Below are the code and all the weights of a small trained network. Each question names an input and a target symbol and asks about switching units off, where a switched-off unit gives its printed mean instead of its output.

import numpy as np


def w(rows, s, z=0):
    codes = np.array(rows[::2]) - 128.0
    scale = np.full(codes.shape[1], s)
    scale[-1] = z or s
    return codes * scale


def norm(h):
    return h / np.sqrt((h * h).mean(-1, keepdims=True) + 1e-5)


def f(y):
    return y / 2 * (1 + np.tanh(0.7978845608 * (y + 0.044715 * y**3)))


def softmax(a):
    e = np.exp(a - a.max(-1, keepdims=True))
    return e / e.sum(-1, keepdims=True)


def log_softmax(a):
    a = a - a.max(-1, keepdims=True)
    return a - np.log(np.exp(a).sum(-1, keepdims=True))


def net(x, mask):
    ids = ['ΔΨΩαβεζηθλμξπτφ'.index(c) for c in x.split()]
    T = len(ids)
    res = E[ids] + P[:T]
    u = 0
    for l in range(2):
        r = norm(res)
        for j in range(3):
            rows = slice(2 * j, 2 * j + 2)
            q, k, v = (r @ M[l][rows].T for M in (Q, K, V))
            z = softmax(np.where(np.tri(T) > 0, q @ k.T / 2**0.5, -1e9)) @ v
            o = O[l][rows]
            res = res + np.where(mask[u + j], z, o[:, -1]) @ o[:, :-1]
        u += 3
        y = f(norm(res) @ A[l][:, :-1].T + A[l][:, -1])
        res = res + np.where(mask[u : u + 8], y, B[l][:, -1]) @ B[l][:, :-1]
        u += 8
    return log_softmax(norm(res)[-1] @ U[:, :-1].T + U[:, -1])


Q, K, V, O, A, B = {}, {}, {}, {}, {}, {}
E = w([
[232,125,243,118,109,120,142],'Δ',
[107,96,246,135,140,163,7],'Ψ',
[136,113,227,63,99,154,19],'Ω',
[100,101,105,106,55,133,176],'α',
[71,137,107,86,115,91,187],'β',
[111,106,193,156,48,137,173],'ε',
[140,128,191,120,76,114,164],'ζ',
[103,58,77,166,48,166,174],'η',
[161,168,145,177,225,64,189],'θ',
[143,97,152,85,20,178,16],'λ',
[54,139,192,118,129,66,41],'μ',
[108,150,20,11,144,70,117],'ξ',
[100,22,53,245,182,175,112],'π',
[117,180,1,171,137,22,207],'τ',
[167,149,117,25,47,122,28],'φ',
],0.014)
P = w([
[69,161,170,10,205,205,233],'0',
[48,84,186,94,82,108,90],'1',
[147,63,186,66,160,99,174],'2',
[136,245,121,140,99,144,108],'3',
[142,41,154,115,126,67,124],'4',
[170,224,85,192,75,98,104],'5',
[206,50,130,154,108,23,124],'6',
[176,171,74,162,64,122,137],'7',
],0.014)
Q[0] = w([
[120,160,137,179,156,153,69],'L0H0',
[119,118,91,159,253,133,173],'L0H0',
[146,104,127,174,145,105,235],'L0H1',
[138,167,122,181,125,149,191],'L0H1',
[154,187,97,166,139,97,212],'L0H2',
[110,164,132,125,111,154,46],'L0H2',
],0.066)
K[0] = w([
[138,72,109,135,179,160,138],'L0H0',
[111,96,62,254,141,119,122],'L0H0',
[164,144,96,178,78,69,77],'L0H1',
[174,71,140,137,122,85,118],'L0H1',
[182,78,129,157,112,55,101],'L0H2',
[116,91,152,81,157,166,167],'L0H2',
],0.069)
V[0] = w([
[138,114,166,127,158,153,122],'L0H0',
[121,167,185,64,76,110,144],'L0H0',
[103,124,173,240,141,116,206],'L0H1',
[189,127,95,67,66,101,153],'L0H1',
[89,189,151,118,188,3,132],'L0H2',
[178,123,183,170,181,153,73],'L0H2',
],0.054)
O[0] = w([
[104,102,141,113,150,93,119,166],'L0H0',
[141,181,200,58,166,117,101,252],'L0H0',
[73,151,123,36,60,91,204,105],'L0H1',
[133,183,107,190,165,75,71,157],'L0H1',
[173,70,76,134,199,127,255,158],'L0H2',
[181,83,171,99,74,127,105,95],'L0H2',
],0.026,0.05)
A[0] = w([
[139,76,101,7,121,63,98,251],'L0N0',
[123,154,232,125,10,137,61,144],'L0N1',
[113,167,90,188,28,50,113,64],'L0N2',
[63,73,67,157,57,220,166,94],'L0N3',
[135,99,110,229,185,190,113,139],'L0N4',
[60,73,91,252,114,197,131,155],'L0N5',
[163,52,132,14,23,227,100,46],'L0N6',
[128,149,59,159,111,71,175,43],'L0N7',
],0.029,0.0033)
B[0] = w([
[216,145,184,133,118,106,139,251],'L0N0',
[125,28,21,103,108,159,144,224],'L0N1',
[193,89,110,123,159,127,226,147],'L0N2',
[95,137,44,13,125,90,53,160],'L0N3',
[145,136,141,63,133,27,76,203],'L0N4',
[83,83,13,90,128,94,130,165],'L0N5',
[138,255,135,244,105,132,103,193],'L0N6',
[205,153,177,119,149,164,121,162],'L0N7',
],0.04,0.02)
Q[1] = w([
[96,187,152,175,210,98,73],'L1H0',
[226,190,132,58,173,135,107],'L1H0',
[155,202,123,95,97,79,240],'L1H1',
[240,116,1,181,96,69,228],'L1H1',
[166,98,177,196,101,179,215],'L1H2',
[183,170,200,93,99,95,5],'L1H2',
],0.047)
K[1] = w([
[189,157,127,184,193,137,111],'L1H0',
[65,165,157,143,187,177,176],'L1H0',
[126,106,196,85,119,85,184],'L1H1',
[189,51,123,203,3,106,179],'L1H1',
[138,79,7,135,145,89,107],'L1H2',
[94,72,197,35,111,130,124],'L1H2',
],0.055)
V[1] = w([
[201,48,90,72,61,127,87],'L1H0',
[79,45,110,203,95,56,134],'L1H0',
[144,98,194,173,85,67,151],'L1H1',
[1,70,230,233,117,110,99],'L1H1',
[225,158,100,124,150,188,208],'L1H2',
[126,56,132,25,51,157,145],'L1H2',
],0.017)
O[1] = w([
[125,79,112,155,145,37,143,68],'L1H0',
[168,185,73,88,40,50,59,11],'L1H0',
[79,94,165,103,147,191,80,120],'L1H1',
[161,231,142,67,57,102,152,3],'L1H1',
[167,114,106,94,110,255,141,165],'L1H2',
[86,115,194,54,207,111,117,123],'L1H2',
],0.0092,0.017)
A[1] = w([
[46,105,41,84,108,97,58,46],'L1N0',
[156,80,147,25,67,150,193,90],'L1N1',
[182,166,217,176,114,88,88,97],'L1N2',
[50,205,123,120,1,162,95,1],'L1N3',
[96,77,68,96,246,116,134,195],'L1N4',
[64,184,56,93,149,165,63,161],'L1N5',
[125,194,173,222,107,184,64,74],'L1N6',
[136,137,183,140,55,78,18,143],'L1N7',
],0.034,0.0035)
B[1] = w([
[71,6,121,94,146,77,175,169],'L1N0',
[78,111,140,243,117,62,71,204],'L1N1',
[135,124,103,6,180,127,110,251],'L1N2',
[214,152,4,49,134,39,92,161],'L1N3',
[187,157,25,143,47,157,135,231],'L1N4',
[24,61,139,158,162,139,171,175],'L1N5',
[114,157,222,196,88,108,189,190],'L1N6',
[131,128,105,189,55,231,179,214],'L1N7',
],0.039,0.027)
U = w([
[186,45,190,113,124,77,68,9],'Δ',
[146,165,191,138,59,192,185,207],'Ψ',
[206,69,107,74,123,224,97,23],'Ω',
[25,209,135,150,135,151,166,196],'α',
[112,200,45,149,141,195,174,154],'β',
[70,152,171,141,94,39,77,110],'ε',
[118,171,170,2,162,120,136,131],'ζ',
[56,79,69,67,127,112,131,186],'η',
[139,116,200,164,142,79,206,143],'θ',
[63,87,175,148,115,211,119,255],'λ',
[191,74,129,173,175,145,199,119],'μ',
[149,124,39,167,219,82,87,11],'ξ',
[124,220,96,103,29,117,77,133],'π',
[132,184,102,132,151,175,190,84],'τ',
[153,194,150,211,183,137,54,127],'φ',
],0.0088,0.0037)

Each question gives the input, a string of symbols that net reads in full, and the target symbol t.
The units are the heads (2 rows each of Q, K, V and O) and the neurons (one row each of A and B). Each row of codes is followed by its name. A weight is (code - 128) times the scale printed after its matrix; where a second scale follows, it is the last column's (O, A, B and U).
mask holds one flag per unit, layer by layer, with each layer's heads first. A switched-off unit (its flag False) gives its mean, the last column of its rows in O or B, instead of its output. The means were averaged over made-up inputs and are rounded, as every weight is.
A unit's drop is (log p(t) with every unit on - log p(t) with that unit switched off) / (log p(t) with every unit on - log p(t) with every unit switched off).
The circuit of an input: a set's keep is (log p(t) with only the set's units on - log p(t) with every unit switched off) / (log p(t) with every unit on - log p(t) with every unit switched off). Starting from the 12 units with the biggest drops (on a tie, the unit counted first), units are removed one at a time, each time the one whose removal leaves the highest keep (on an exact tie, the one counted first), for as long as the keep stays at least 0.8.
circuit, biggest first: the units of the circuit, biggest drop first
top k neurons: the k neurons with the biggest drops, biggest first
which heads matter: for each layer, one digit per head in row order, 1 if its drop is at least 0.15 and else 0, layers parted by /
drop of u: that unit's drop, to one decimal
input η ε η, target ε: top 2 neurons : [L1N1; L0N1]
input α ζ ξ φ, target α: circuit, biggest first : [L0H2; L1N5]
input ζ Δ φ α Ω λ ζ μ, target ζ: top 2 neurons : [L0N1; L0N6]
input β φ Ω Ψ, target β: circuit, biggest first : [L0H2; L1N4]
input λ Ψ Ψ, target λ: which heads matter : 011 / 000
input Ω β Ω π Δ, target π: top 2 neurons : [L0N6; L1N3]
input π ξ λ φ Ω ζ ζ π, target η: top 2 neurons : [L0N3; L0N5]
input ε ζ φ, target ε: circuit, biggest first : [L0H1; L1N1]
input π π α π Ω, target π: circuit, biggest first : [L0H1; L0N6; L0H2]
input π α ζ θ θ, target μ: which heads matter : 101 / 000
input φ Ω λ, target φ: which heads matter : 010 / 000
input φ θ φ α, target φ: circuit, biggest first : [L0H1]
input Ψ ζ η Δ θ β, target θ: circuit, biggest first : [L0H1; L0H2; L1N1; L0N1]
input Ω ξ φ β ε μ, target Ω: circuit, biggest first : [L0H2; L0H1; L1N1]
input η Ω Ψ τ λ, target η: circuit, biggest first : [L0H2; L0N1; L1N0]
input Ω ζ Δ Ω, target Ω: circuit, biggest first : [L0H1; L0H2; L1N1]
input φ Δ ζ, target Δ: circuit, biggest first : [L0H2; L0N1; L1N1; L0H0]
input λ Ψ Δ ζ, target Δ: circuit, biggest first : [L0H2; L1N1]
input φ ξ φ μ Ω Ω ζ, target Ω: which heads matter : 001 / 000
input α φ φ, target α: top 2 neurons : [L1N5; L0N0]
input β ζ β λ, target β: top 2 neurons : [L1N4; L0N0]
input Δ Ω π ε, target π: top 4 neurons : [L0N6; L1N3; L0N0; L0N1]
input ζ ξ ζ θ π ζ Δ Ω, target ζ: top neuron : [L0N1]
input Ψ θ ζ α Ω φ λ, target Ψ: top neuron : [L0N6]
input π φ φ, target π: drop of L0H1 : 1.5
input Ω φ θ η μ μ φ ε, target φ: drop of L0H0 : 0.0
input Ψ φ η τ τ μ π ζ, target π: drop of L0N0 : 0.2
input ζ λ ζ ζ Δ φ, target ζ: drop of L0N1 : 0.3
